Below is a small trained network, with its code and all its weights. Each question gives an input and a target symbol and asks what happens when units are switched off, that is, made to give their printed mean instead of their output.

import numpy as np


def w(rows, s, z=0):
    codes = np.array(rows[::2]) - 128.0
    scale = np.full(codes.shape[1], s)
    scale[-1] = z or s
    return codes * scale


def norm(h):
    return h / np.sqrt((h * h).mean(-1, keepdims=True) + 1e-5)


def f(y):
    return y / 2 * (1 + np.tanh(0.7978845608 * (y + 0.044715 * y**3)))


def softmax(a):
    e = np.exp(a - a.max(-1, keepdims=True))
    return e / e.sum(-1, keepdims=True)


def log_softmax(a):
    a = a - a.max(-1, keepdims=True)
    return a - np.log(np.exp(a).sum(-1, keepdims=True))


def net(x, mask):
    ids = ['ΔΘΨΩεηλμπσ'.index(c) for c in x.split()]
    T = len(ids)
    res = E[ids] + P[:T]
    r = norm(res)
    for j in range(3):
        rows = slice(2 * j, 2 * j + 2)
        q, k, v = (r @ M[0][rows].T for M in (Q, K, V))
        z = softmax(np.where(np.tri(T) > 0, q @ k.T / 2**0.5, -1e9)) @ v
        o = O[0][rows]
        res = res + np.where(mask[j], z, o[:, -1]) @ o[:, :-1]
    y = f(norm(res) @ A[0][:, :-1].T + A[0][:, -1])
    res = res + np.where(mask[3:19], y, B[0][:, -1]) @ B[0][:, :-1]
    return log_softmax(norm(res)[-1] @ U[:, :-1].T + U[:, -1])


Q, K, V, O, A, B = {}, {}, {}, {}, {}, {}
E = w([
[175,37,115],'Δ',
[249,60,189],'Θ',
[176,36,114],'Ψ',
[157,217,204],'Ω',
[75,250,179],'ε',
[227,107,83],'η',
[4,189,194],'λ',
[49,92,227],'μ',
[95,86,81],'π',
[10,202,128],'σ',
],0.0032)
P = w([
[184,148,100],'0',
[121,169,158],'1',
[113,109,130],'2',
[226,188,141],'3',
[74,80,133],'4',
[116,112,130],'5',
[252,143,146],'6',
[118,181,157],'7',
],0.011)
Q[0] = w([
[128,21,77],'h0',
[145,16,205],'h0',
[112,94,64],'h1',
[4,212,38],'h1',
[253,191,126],'h2',
[216,180,108],'h2',
],0.0053)
K[0] = w([
[188,90,98],'h0',
[185,96,178],'h0',
[83,160,54],'h1',
[75,87,95],'h1',
[167,254,94],'h2',
[142,161,126],'h2',
],0.0087)
V[0] = w([
[194,96,83],'h0',
[116,123,96],'h0',
[210,254,60],'h1',
[208,71,73],'h1',
[183,194,175],'h2',
[183,106,100],'h2',
],0.003)
O[0] = w([
[91,205,70,129],'h0',
[113,118,82,99],'h0',
[163,245,6,252],'h1',
[193,84,100,139],'h1',
[191,15,238,211],'h2',
[193,125,118,144],'h2',
],0.0022,0.0016)
A[0] = w([
[165,126,121,2],'n0',
[128,128,128,127],'n1',
[108,128,132,104],'n2',
[211,198,105,32],'n3',
[82,102,144,122],'n4',
[113,127,139,99],'n5',
[143,116,144,111],'n6',
[221,168,88,38],'n7',
[114,125,132,106],'n8',
[192,105,118,81],'n9',
[155,72,162,80],'n10',
[162,204,199,120],'n11',
[254,163,35,91],'n12',
[56,67,148,118],'n13',
[224,70,48,82],'n14',
[171,123,113,108],'n15',
],0.008,0.0047)
B[0] = w([
[128,134,196,99],'n0',
[128,128,128,127],'n1',
[139,135,142,117],'n2',
[249,252,204,183],'n3',
[225,187,131,144],'n4',
[125,149,161,117],'n5',
[113,126,127,127],'n6',
[159,176,80,181],'n7',
[135,140,138,117],'n8',
[26,116,209,143],'n9',
[93,143,77,123],'n10',
[116,3,30,235],'n11',
[148,52,4,254],'n12',
[221,227,133,178],'n13',
[60,250,214,188],'n14',
[35,126,158,139],'n15',
],0.0034,0.0042)
U = w([
[117,34,119,150],'Δ',
[204,66,188,19],'Θ',
[110,64,108,33],'Ψ',
[241,206,240,63],'Ω',
[87,221,126,58],'ε',
[192,183,39,254],'η',
[82,132,131,41],'λ',
[88,59,214,136],'μ',
[54,69,60,56],'π',
[8,174,46,112],'σ',
],0.011,0.0048)

Each question gives the input, a string of symbols that net reads in full, and the target symbol t.
The units are the heads (2 rows each of Q, K, V and O) and the neurons (one row each of A and B). Each row of codes is followed by its name. A weight is (code - 128) times the scale printed after its matrix; where a second scale follows, it is the last column's (O, A, B and U).
mask holds one flag per unit, heads first, then neurons. A switched-off unit (its flag False) gives its mean, the last column of its rows in O or B, instead of its output. The means were averaged over made-up inputs and are rounded, as every weight is.
A unit's drop is (log p(t) with every unit on - log p(t) with that unit switched off) / (log p(t) with every unit on - log p(t) with every unit switched off).
The circuit of an input: a set's keep is (log p(t) with only the set's units on - log p(t) with every unit switched off) / (log p(t) with every unit on - log p(t) with every unit switched off). Starting from the 12 units with the biggest drops (on a tie, the unit counted first), units are removed one at a time, each time the one whose removal leaves the highest keep (on an exact tie, the one counted first), for as long as the keep stays at least 0.8.
units of the circuit, in order: the units of the circuit, biggest drop first
most important unit: the unit with the biggest drop
top k neurons: the k neurons with the biggest drops, biggest first
heads that matter: for each layer, one digit per head in row order, 1 if its drop is at least 0.15 and else 0, layers parted by /
drop when u is switched off: that unit's drop, to one decimal
input Ψ σ π, target η: heads that matter => 010
input π Θ μ Ψ Δ σ, target ε: top 3 neurons => (n11; n12; n13)
input σ Δ Θ, target μ: top 3 neurons => (n3; n12; n11)
input ε μ Δ, target Ω: most important unit => n11
input Θ μ η, target σ: units of the circuit, in order => (n14; n3)
input Ω η η π ε, target ε: units of the circuit, in order => (n11; n13)
input λ Δ λ η π π, target η: heads that matter => 001
input μ Ψ σ μ η, target η: units of the circuit, in order => (n13; n11)
input π σ Ψ, target ε: heads that matter => 001
input Δ μ ε, target Ω: heads that matter => 110
input Δ μ ε Δ Θ, target Θ: top 3 neurons => (n13; n11; n12)
input μ Δ ε, target Ω: heads that matter => 101
input η η Δ, target σ: top 3 neurons => (n3; n14; n11)
input λ η μ μ μ μ, target Ω: units of the circuit, in order => (n13)
input Θ Δ π η Ω η, target σ: top 3 neurons => (n14; n12; n11)
input μ μ μ π μ Ψ ε Δ, target Δ: drop when n11 is switched off => 0.4
input ε μ Ψ, target Ω: drop when n11 is switched off => 1.4
input μ μ λ, target Ω: drop when n11 is switched off => 0.2
